Here is a tiny trained network, its code and every weight. The questions are about switching its units off for an input and a target symbol, where a switched-off unit gives its printed mean instead of its output.

import numpy as np


def w(rows, s, z=0):
    codes = np.array(rows[::2]) - 128.0
    scale = np.full(codes.shape[1], s)
    scale[-1] = z or s
    return codes * scale


def f(y):
    return y / 2 * (1 + np.tanh(0.7978845608 * (y + 0.044715 * y**3)))


def softmax(a):
    e = np.exp(a - a.max(-1, keepdims=True))
    return e / e.sum(-1, keepdims=True)


def log_softmax(a):
    a = a - a.max(-1, keepdims=True)
    return a - np.log(np.exp(a).sum(-1, keepdims=True))


def net(x, mask):
    ids = ['αβγδηθμξπσφψω'.index(c) for c in x.split()]
    T = len(ids)
    res = E[ids] + P[:T]
    u = 0
    for l in range(2):
        q, k, v = (res @ M[l].T for M in (Q, K, V))
        z = softmax(np.where(np.tri(T) > 0, q @ k.T / 4**0.5, -1e9)) @ v
        res = res + np.where(mask[u], z, O[l][:, -1]) @ O[l][:, :-1]
        u += 1
        y = f(res @ A[l][:, :-1].T + A[l][:, -1])
        res = res + np.where(mask[u : u + 12], y, B[l][:, -1]) @ B[l][:, :-1]
        u += 12
    return log_softmax(res[-1] @ U[:, :-1].T + U[:, -1])


Q, K, V, O, A, B = {}, {}, {}, {}, {}, {}
E = w([
[131,161,112,93],'α',
[137,123,174,101],'β',
[162,179,144,140],'γ',
[124,174,174,152],'δ',
[179,156,180,157],'η',
[88,145,143,93],'θ',
[114,120,124,56],'μ',
[112,116,213,107],'ξ',
[186,161,113,116],'π',
[89,6,104,236],'σ',
[106,184,132,118],'φ',
[69,197,165,141],'ψ',
[57,168,155,108],'ω',
],0.018)
P = w([
[173,146,254,69],'0',
[153,143,195,114],'1',
[158,135,190,112],'2',
[159,129,184,120],'3',
[163,126,171,131],'4',
[162,120,160,138],'5',
[161,109,162,139],'6',
[164,106,159,150],'7',
[164,99,150,154],'8',
[168,98,143,158],'9',
[171,98,141,163],'10',
],0.0053)
Q[0] = w([
[185,84,181,113],'L0H0',
[132,211,170,77],'L0H0',
[100,4,45,220],'L0H0',
[128,107,144,82],'L0H0',
],0.023)
K[0] = w([
[77,152,168,112],'L0H0',
[112,52,174,155],'L0H0',
[150,254,69,89],'L0H0',
[129,152,165,154],'L0H0',
],0.024)
V[0] = w([
[121,112,130,136],'L0H0',
[142,177,127,109],'L0H0',
[118,135,131,82],'L0H0',
[91,2,124,199],'L0H0',
],0.0076)
O[0] = w([
[126,117,124,141,151],'L0H0',
[150,176,154,79,72],'L0H0',
[123,141,102,91,129],'L0H0',
[78,14,92,253,255],'L0H0',
],0.0062,0.003)
A[0] = w([
[59,68,92,19,36],'L0N0',
[169,89,107,21,60],'L0N1',
[236,142,86,210,44],'L0N2',
[131,122,118,123,57],'L0N3',
[199,148,10,108,78],'L0N4',
[51,168,151,51,2],'L0N5',
[149,185,28,210,96],'L0N6',
[49,108,89,129,80],'L0N7',
[92,254,64,144,62],'L0N8',
[69,114,89,116,79],'L0N9',
[201,64,62,100,98],'L0N10',
[122,194,200,128,20],'L0N11',
],0.006,0.0091)
B[0] = w([
[145,42,136,103,40],'L0N0',
[139,139,70,66,68],'L0N1',
[77,121,134,91,71],'L0N2',
[117,50,192,248,8],'L0N3',
[221,137,99,85,46],'L0N4',
[40,105,127,103,57],'L0N5',
[127,91,167,118,99],'L0N6',
[174,111,128,135,83],'L0N7',
[88,236,73,150,74],'L0N8',
[179,102,144,150,38],'L0N9',
[108,143,162,176,51],'L0N10',
[98,223,137,202,67],'L0N11',
],0.017,0.0014)
Q[1] = w([
[132,253,215,115],'L1H0',
[24,145,152,62],'L1H0',
[118,119,75,79],'L1H0',
[106,67,40,250],'L1H0',
],0.024)
K[1] = w([
[105,85,40,253],'L1H0',
[57,93,98,129],'L1H0',
[123,124,71,118],'L1H0',
[139,205,209,56],'L1H0',
],0.027)
V[1] = w([
[3,169,80,172],'L1H0',
[71,49,131,43],'L1H0',
[86,141,167,109],'L1H0',
[96,102,251,195],'L1H0',
],0.014)
O[1] = w([
[43,129,56,191,3],'L1H0',
[90,75,109,42,79],'L1H0',
[99,76,145,151,247],'L1H0',
[59,131,254,134,136],'L1H0',
],0.014,0.0056)
A[1] = w([
[163,78,153,122,70],'L1N0',
[88,151,183,155,109],'L1N1',
[129,110,111,96,6],'L1N2',
[71,235,116,74,188],'L1N3',
[149,160,125,118,156],'L1N4',
[106,181,137,84,129],'L1N5',
[110,168,120,117,100],'L1N6',
[41,150,129,126,49],'L1N7',
[43,247,134,59,109],'L1N8',
[69,105,108,83,91],'L1N9',
[121,169,154,181,149],'L1N10',
[180,146,142,162,57],'L1N11',
],0.013)
B[1] = w([
[125,166,149,76,187],'L1N0',
[74,192,45,101,251],'L1N1',
[137,209,103,136,135],'L1N2',
[173,56,143,168,198],'L1N3',
[82,78,123,164,184],'L1N4',
[133,91,128,150,166],'L1N5',
[145,181,95,121,132],'L1N6',
[252,200,84,85,182],'L1N7',
[49,115,128,148,185],'L1N8',
[55,102,106,146,166],'L1N9',
[152,95,193,129,233],'L1N10',
[134,202,120,83,181],'L1N11',
],0.017,0.014)
U = w([
[207,80,102,91,176],'α',
[161,76,183,40,246],'β',
[210,144,185,134,182],'γ',
[89,166,186,159,161],'δ',
[145,201,183,55,56],'η',
[96,47,146,88,114],'θ',
[139,112,95,2,50],'μ',
[75,138,156,39,158],'ξ',
[202,171,111,38,59],'π',
[121,209,106,61,2],'σ',
[155,91,161,178,140],'φ',
[163,193,118,146,107],'ψ',
[111,136,90,109,176],'ω',
],0.0055,0.0076)

Each question gives the input, a string of symbols that net reads in full, and the target symbol t.
The units are the heads (4 rows each of Q, K, V and O) and the neurons (one row each of A and B). Each row of codes is followed by its name. A weight is (code - 128) times the scale printed after its matrix; where a second scale follows, it is the last column's (O, A, B and U).
mask holds one flag per unit, layer by layer, with each layer's heads first. A switched-off unit (its flag False) gives its mean, the last column of its rows in O or B, instead of its output. The means were averaged over made-up inputs and are rounded, as every weight is.
A unit's drop is (log p(t) with every unit on - log p(t) with that unit switched off) / (log p(t) with every unit on - log p(t) with every unit switched off).
The circuit of an input: a set's keep is (log p(t) with only the set's units on - log p(t) with every unit switched off) / (log p(t) with every unit on - log p(t) with every unit switched off). Starting from the 12 units with the biggest drops (on a tie, the unit counted first), units are removed one at a time, each time the one whose removal leaves the highest keep (on an exact tie, the one counted first), for as long as the keep stays at least 0.8.
units of the circuit, in order: the units of the circuit, biggest drop first
unit that matters most: the unit with the biggest drop
top k neurons: the k neurons with the biggest drops, biggest first
k most important neurons of layer l: the k neurons of layer l with the biggest drops, biggest first
input η φ μ β ξ ψ β φ φ θ θ, target θ: units of the circuit, in order : L1H0, L1N1, L1N9
input π β β ω ψ ξ φ ω η, target η: units of the circuit, in order : L1H0, L1N11
input ξ α ξ γ π γ σ β, target ξ: units of the circuit, in order : L1H0, L0H0, L1N1, L1N0
input σ π ξ θ, target σ: top 2 neurons : L1N7, L1N1
input β ξ ξ ψ ξ ξ η ψ ω γ, target γ: unit that matters most : L0H0
input β σ π β α, target β: units of the circuit, in order : L0H0, L1H0, L1N1
input θ β ω, target ω: top 2 neurons : L1N7, L1N8
input π ξ ξ α ξ σ α δ, target π: units of the circuit, in order : L1H0, L0H0, L1N11, L0N4
input η β ω σ ω ψ δ ψ δ, target η: top 2 neurons : L1N11, L1N1
input α θ β β σ α ξ ξ π π, target α: units of the circuit, in order : L1H0, L0H0
input β σ θ δ θ π μ δ ψ, target β: units of the circuit, in order : L0H0, L1H0, L1N1, L0N1
input β β δ φ, target φ: top 2 neurons : L1N3, L1N1
input σ β ψ μ δ ξ, target σ: units of the circuit, in order : L1H0, L1N7, L1N1
input β ξ ω α β ξ α μ α δ σ, target β: units of the circuit, in order : L1H0, L0H0
input ω β δ β β β β, target β: units of the circuit, in order : L0H0, L1N1, L1H0
input μ ξ π σ, target μ: unit that matters most : L1H0
input α ξ α ω β π, target π: units of the circuit, in order : L1H0, L1N11
input γ ω β θ α μ β γ σ β, target γ: units of the circuit, in order : L0H0, L1H0, L1N1, L1N11
input σ ξ β α β θ ξ α η β μ, target σ: units of the circuit, in order : L1H0, L0H0, L1N7, L1N1
input δ π θ β δ ψ ξ σ ξ ω ω, target δ: units of the circuit, in order : L0H0, L1H0, L0N11
input β δ β γ β, target γ: 3 most important neurons of layer 1 : L1N1, L1N8, L1N9
input γ ψ β γ μ γ σ β φ ω η, target γ: 2 most important neurons of layer 1 : L1N1, L1N10
input γ ξ β π β π δ δ, target δ: 2 most important neurons of layer 1 : L1N7, L1N1
input ξ δ φ η β β θ α ω ω σ, target ξ: top 2 neurons : L1N1, L1N7
input α φ φ β δ α σ β γ β φ, target α: top 2 neurons : L1N1, L0N1
input μ μ ξ π β β β δ φ σ ω, target μ: most important neuron of layer 1 : L1N0
input β β μ α ω, target ω: top 4 neurons : L1N7, L1N8, L1N9, L0N5
input β α ξ β ψ δ β σ α δ, target β: most important neuron of layer 0 : L0N1
